Below is a small trained network, with its code and all its weights. Each question gives an input and a class and asks what happens when units are switched off, that is, made to give their printed mean instead of their output.

import numpy as np


def w(rows, s, z=0):
    codes = np.array(rows[::2]) - 128.0
    scale = np.full(codes.shape[1], s)
    scale[-1] = z or s
    return codes * scale


def f(y):
    return y / 2 * (1 + np.tanh(0.7978845608 * (y + 0.044715 * y**3)))


def log_softmax(a):
    a = a - a.max(-1, keepdims=True)
    return a - np.log(np.exp(a).sum(-1, keepdims=True))


def net(x, mask):
    res = np.array(x, float).reshape(1, 5) / 4 @ E
    y = f(res @ A[0][:, :-1].T + A[0][:, -1])
    res = res + np.where(mask, y, B[0][:, -1]) @ B[0][:, :-1]
    return log_softmax(res[-1] @ U[:, :-1].T + U[:, -1])


A, B = {}, {}
E = w([
[87,32,241,115,67],'x0',
[102,83,44,246,28],'x1',
[40,246,164,113,55],'x2',
[253,161,146,95,48],'x3',
[128,129,130,127,127],'x4',
],0.0053)
A[0] = w([
[111,55,200,121,89,58],'neuron 0',
[2,90,91,140,219,59],'neuron 1',
[103,68,191,117,94,86],'neuron 2',
[225,138,129,106,67,7],'neuron 3',
[99,102,83,182,77,112],'neuron 4',
[124,96,72,167,55,104],'neuron 5',
[216,134,127,105,63,71],'neuron 6',
[130,178,138,114,67,137],'neuron 7',
[9,247,163,134,88,99],'neuron 8',
[114,155,139,129,127,130],'neuron 9',
[130,156,96,110,141,136],'neuron 10',
[170,39,100,137,194,142],'neuron 11',
[121,109,90,171,74,106],'neuron 12',
[136,155,206,66,210,150],'neuron 13',
[114,85,187,137,103,90],'neuron 14',
[144,160,187,95,184,178],'neuron 15',
[112,113,91,180,72,119],'neuron 16',
[155,213,9,146,189,120],'neuron 17',
[155,69,107,127,163,116],'neuron 18',
[178,46,110,142,191,94],'neuron 19',
],0.0099,0.0015)
B[0] = w([
[50,158,158,130,77,187],'neuron 0',
[209,203,221,182,198,207],'neuron 1',
[63,149,153,131,89,180],'neuron 2',
[164,169,188,176,163,172],'neuron 3',
[116,113,96,97,192,180],'neuron 4',
[113,110,91,97,200,182],'neuron 5',
[166,166,176,162,170,175],'neuron 6',
[176,107,135,144,118,173],'neuron 7',
[224,75,85,122,34,255],'neuron 8',
[135,118,124,124,122,138],'neuron 9',
[104,103,139,126,114,142],'neuron 10',
[188,104,97,120,51,192],'neuron 11',
[109,118,92,109,175,167],'neuron 12',
[84,102,49,100,206,218],'neuron 13',
[80,151,140,121,106,163],'neuron 14',
[106,98,78,126,182,187],'neuron 15',
[109,111,86,99,177,175],'neuron 16',
[3,141,191,118,50,231],'neuron 17',
[163,125,114,121,88,155],'neuron 18',
[168,94,92,115,59,183],'neuron 19',
],0.022,0.0064)
U = w([
[185,72,76,124,55,82],'0',
[63,97,56,97,229,107],'1',
[1,153,181,133,74,66],'2',
[175,185,191,200,193,249],'3',
],0.0086,0.0019)

Each question gives the input, the list of numbers given to net, and the class t.
The units are the neurons (one row each of A and B). Each row of codes is followed by its name. A weight is (code - 128) times the scale printed after its matrix; where a second scale follows, it is the last column's (A, B and U).
mask holds one flag per neuron, in row order. A switched-off neuron (its flag False) gives its mean, the last column of its row in B, instead of its output. The means were averaged over made-up inputs and are rounded, as every weight is.
A unit's drop is (log p(t) with every unit on - log p(t) with that unit switched off) / (log p(t) with every unit on - log p(t) with every unit switched off).
The circuit of an input: a set's keep is (log p(t) with only the set's units on - log p(t) with every unit switched off) / (log p(t) with every unit on - log p(t) with every unit switched off). Starting from the 12 units with the biggest drops (on a tie, the unit counted first), units are removed one at a time, each time the one whose removal leaves the highest keep (on an exact tie, the one counted first), for as long as the keep stays at least 0.8.
units of the circuit, in order: the units of the circuit, biggest drop first
most important unit: the unit with the biggest drop
top k neurons: the k neurons with the biggest drops, biggest first
drop of u: that unit's drop, to one decimal
input [-6,-3,-8,-7,-4], class 0: top 2 neurons => neuron 11; neuron 19
input [5,-6,1,-8,-5], class 3: units of the circuit, in order => neuron 1
input [8,6,-7,2,5], class 2: top 4 neurons => neuron 0; neuron 8; neuron 2; neuron 14
input [3,4,-1,-1,8], class 1: units of the circuit, in order => neuron 17; neuron 8
input [8,-4,3,8,0], class 2: top 4 neurons => neuron 0; neuron 2; neuron 1; neuron 14
input [-6,0,4,-2,2], class 2: top 3 neurons => neuron 17; neuron 11; neuron 19
input [0,7,-4,8,-5], class 3: top 4 neurons => neuron 3; neuron 6; neuron 13; neuron 15
input [-1,-7,-5,7,3], class 1: top 3 neurons => neuron 13; neuron 1; neuron 15
input [8,-8,-1,-3,0], class 1: top 3 neurons => neuron 13; neuron 15; neuron 17
input [8,1,-5,-3,-1], class 2: top 3 neurons => neuron 0; neuron 8; neuron 2
input [0,-8,6,6,1], class 1: top 2 neurons => neuron 13; neuron 15
input [-8,6,-1,8,8], class 2: top 2 neurons => neuron 17; neuron 1
input [-7,-2,3,3,7], class 2: drop of neuron 17 => 0.6
input [-4,2,0,-8,-5], class 3: drop of neuron 19 => 0.0
input [-7,5,0,4,-7], class 2: drop of neuron 17 => 1.7
input [-3,-2,2,4,8], class 3: most important unit => neuron 0
